Here is a tiny trained network, its code and every weight. The questions are about switching its units off for an input and a class, where a switched-off unit gives its printed mean instead of its output.

import numpy as np


def w(rows, s, z=0):
    codes = np.array(rows[::2]) - 128.0
    scale = np.full(codes.shape[1], s)
    scale[-1] = z or s
    return codes * scale


def f(y):
    return np.maximum(y, 0)


def log_softmax(a):
    a = a - a.max(-1, keepdims=True)
    return a - np.log(np.exp(a).sum(-1, keepdims=True))


def net(x, mask):
    res = np.array(x, float).reshape(1, 7) / 4 @ E
    y = f(res @ A[0][:, :-1].T + A[0][:, -1])
    res = res + np.where(mask, y, B[0][:, -1]) @ B[0][:, :-1]
    return log_softmax(res[-1] @ U[:, :-1].T + U[:, -1])


A, B = {}, {}
E = w([
[202,190,112,36,183,125],'x0',
[231,48,138,142,225,193],'x1',
[125,126,140,123,126,128],'x2',
[128,133,154,126,130,123],'x3',
[213,162,141,119,9,227],'x4',
[128,130,123,132,127,129],'x5',
[146,135,125,144,130,109],'x6',
],0.013)
A[0] = w([
[137,182,112,49,199,113,190],'n0',
[183,116,120,98,191,157,126],'n1',
[72,125,107,99,212,55,254],'n2',
[128,89,118,126,211,156,147],'n3',
[177,80,167,193,183,178,169],'n4',
[128,90,85,138,149,105,140],'n5',
[168,152,135,132,197,131,117],'n6',
[217,165,147,139,114,247,181],'n7',
[64,111,114,177,175,87,201],'n8',
[188,189,104,22,124,92,157],'n9',
[169,180,116,144,27,85,184],'n10',
],0.012,0.0062)
B[0] = w([
[142,197,64,41,103,42,214],'n0',
[246,111,159,79,166,100,196],'n1',
[122,116,90,113,164,34,251],'n2',
[209,80,148,162,137,69,196],'n3',
[174,68,102,207,166,173,208],'n4',
[142,165,157,162,179,97,162],'n5',
[175,124,107,73,146,125,179],'n6',
[171,153,121,162,93,227,222],'n7',
[62,86,221,176,169,60,216],'n8',
[66,255,114,18,180,187,212],'n9',
[72,137,133,151,94,157,201],'n10',
],0.0091,0.02)
U = w([
[51,142,135,154,131,77,156],'0',
[148,106,134,181,223,127,123],'1',
[94,172,47,53,129,60,160],'2',
[219,118,74,52,124,63,51],'3',
[91,152,94,163,4,138,253],'4',
[147,83,91,181,126,202,136],'5',
[82,201,78,58,120,185,82],'6',
[203,176,113,80,147,178,20],'7',
],0.012,0.0038)

Each question gives the input, the list of numbers given to net, and the class t.
The units are the neurons (one row each of A and B). Each row of codes is followed by its name. A weight is (code - 128) times the scale printed after its matrix; where a second scale follows, it is the last column's (A, B and U).
mask holds one flag per neuron, in row order. A switched-off neuron (its flag False) gives its mean, the last column of its row in B, instead of its output. The means were averaged over made-up inputs and are rounded, as every weight is.
A unit's drop is (log p(t) with every unit on - log p(t) with that unit switched off) / (log p(t) with every unit on - log p(t) with every unit switched off).
The circuit of an input: a set's keep is (log p(t) with only the set's units on - log p(t) with every unit switched off) / (log p(t) with every unit on - log p(t) with every unit switched off). Starting from all 11 units, units are removed one at a time, each time the one whose removal leaves the highest keep (on an exact tie, the one counted first), for as long as the keep stays at least 0.8.
circuit, biggest first: the units of the circuit, biggest drop first
k most important neurons: the k neurons with the biggest drops, biggest first
drop when u is switched off: that unit's drop, to one decimal
input [6,0,-4,0,5,4,-2], class 6: circuit, biggest first => n9
input [1,6,-7,5,-3,6,-7], class 3: 2 most important neurons => n1; n6
input [-7,0,-7,2,2,-5,8], class 4: circuit, biggest first => n1; n2
input [-5,-2,-4,-3,1,7,-8], class 4: circuit, biggest first => n2; n1
input [-2,-1,-5,5,0,-8,-8], class 0: circuit, biggest first => n0; n4; n1
input [0,-3,-5,8,0,-4,-3], class 0: circuit, biggest first => n0; n1
input [5,0,-5,8,-3,4,1], class 2: 4 most important neurons => n9; n4; n0; n7
input [-2,0,1,2,-5,3,7], class 0: circuit, biggest first => n1; n8
input [-1,0,2,1,-2,-3,4], class 0: circuit, biggest first => n1; n4; n0
input [8,7,2,6,1,1,-2], class 7: 3 most important neurons => n7; n9; n2
input [-4,4,8,-7,1,-8,-8], class 5: 2 most important neurons => n2; n8
input [1,5,0,4,-5,-8,-3], class 3: 4 most important neurons => n0; n1; n6; n2
input [4,5,-1,-7,1,-6,3], class 7: 2 most important neurons => n7; n2
input [-6,-4,0,0,1,-2,6], class 4: circuit, biggest first => n2
input [0,-5,-6,6,-8,-7,-1], class 0: 2 most important neurons => n8; n9
input [-4,0,-1,-8,8,8,8], class 4: 2 most important neurons => n10; n1
input [0,4,-3,-6,4,7,3], class 5: 3 most important neurons => n0; n9; n4
input [-7,2,4,5,6,5,3], class 5: 2 most important neurons => n0; n4
input [6,0,-8,-3,-1,3,-1], class 2: 3 most important neurons => n9; n4; n0
input [-1,-8,-5,2,-4,4,-7], class 0: circuit, biggest first => n8
input [7,-5,-6,-3,7,-3,-8], class 6: drop when n3 is switched off => 0.0
input [8,6,-3,-6,2,6,5], class 7: drop when n7 is switched off => 1.3
input [5,-8,-2,-2,8,3,-7], class 6: drop when n9 is switched off => 0.5
